Below are the code and all the weights of a small trained network. Each question names an input and a class and asks about switching units off, where a switched-off unit gives its printed mean instead of its output.

import numpy as np


def w(rows, s, z=0):
    codes = np.array(rows[::2]) - 128.0
    scale = np.full(codes.shape[1], s)
    scale[-1] = z or s
    return codes * scale


def f(y):
    return y / 2 * (1 + np.tanh(0.7978845608 * (y + 0.044715 * y**3)))


def log_softmax(a):
    a = a - a.max(-1, keepdims=True)
    return a - np.log(np.exp(a).sum(-1, keepdims=True))


def net(x, mask):
    res = np.array(x, float).reshape(1, 4) / 4 @ E
    y = f(res @ A[0][:, :-1].T + A[0][:, -1])
    res = res + np.where(mask, y, B[0][:, -1]) @ B[0][:, :-1]
    return log_softmax(res[-1] @ U[:, :-1].T + U[:, -1])


A, B = {}, {}
E = w([
[150,147,3,171],'x0',
[128,128,128,128],'x1',
[58,70,60,45],'x2',
[29,62,125,226],'x3',
],0.011)
A[0] = w([
[103,94,252,106,255],'n0',
[148,152,44,141,131],'n1',
[136,158,154,49,151],'n2',
[139,119,126,188,134],'n3',
[102,113,163,68,135],'n4',
[150,149,104,33,142],'n5',
[180,153,143,121,170],'n6',
[158,163,71,67,113],'n7',
[56,79,98,116,59],'n8',
[206,194,149,136,194],'n9',
[168,152,135,133,141],'n10',
[183,206,151,127,186],'n11',
[141,164,178,228,145],'n12',
],0.02,0.0063)
B[0] = w([
[162,198,240,22,255],'n0',
[173,198,85,175,196],'n1',
[112,16,164,156,201],'n2',
[99,160,107,203,165],'n3',
[85,63,160,131,174],'n4',
[201,76,219,172,207],'n5',
[102,126,115,70,192],'n6',
[254,199,125,103,195],'n7',
[111,174,64,33,181],'n8',
[88,176,39,74,238],'n9',
[105,157,107,99,171],'n10',
[95,174,78,39,228],'n11',
[149,180,197,233,222],'n12',
],0.029,0.021)
U = w([
[55,163,141,22,187],'0',
[190,205,195,135,218],'1',
[111,165,2,101,173],'2',
[99,179,104,226,30],'3',
[149,63,175,79,5],'4',
],0.012,0.0033)

Each question gives the input, the list of numbers given to net, and the class t.
The units are the neurons (one row each of A and B). Each row of codes is followed by its name. A weight is (code - 128) times the scale printed after its matrix; where a second scale follows, it is the last column's (A, B and U).
mask holds one flag per neuron, in row order. A switched-off neuron (its flag False) gives its mean, the last column of its row in B, instead of its output. The means were averaged over made-up inputs and are rounded, as every weight is.
A unit's drop is (log p(t) with every unit on - log p(t) with that unit switched off) / (log p(t) with every unit on - log p(t) with every unit switched off).
most important unit: the unit with the biggest drop
top k neurons: the k neurons with the biggest drops, biggest first
drop when u is switched off: that unit's drop, to one decimal
input [5,-4,5,0], class 1: top neuron	[n9]
input [0,-7,6,-3], class 4: top 3 neurons	[n12, n0, n2]
input [0,-1,8,-5], class 4: top 2 neurons	[n2, n12]
input [6,4,7,1], class 2: top 3 neurons	[n0, n8, n12]
input [-4,6,4,0], class 4: top 2 neurons	[n9, n11]
input [0,-6,6,-2], class 4: top 2 neurons	[n12, n0]
input [-7,7,1,-4], class 4: top 2 neurons	[n2, n5]
input [5,7,5,1], class 2: top 2 neurons	[n0, n12]
input [-4,1,1,-8], class 4: top 2 neurons	[n5, n2]
input [3,7,7,1], class 2: top 2 neurons	[n0, n8]
input [3,-6,0,7], class 3: top 3 neurons	[n0, n9, n11]
input [-4,2,8,0], class 4: top 3 neurons	[n9, n11, n5]
input [2,-5,-5,0], class 2: drop when n5 is switched off	0.1
input [2,6,0,1], class 3: most important unit	n0
input [4,-5,8,-7], class 1: drop when n7 is switched off	0.7
input [-5,3,-6,-8], class 0: drop when n2 is switched off	0.0
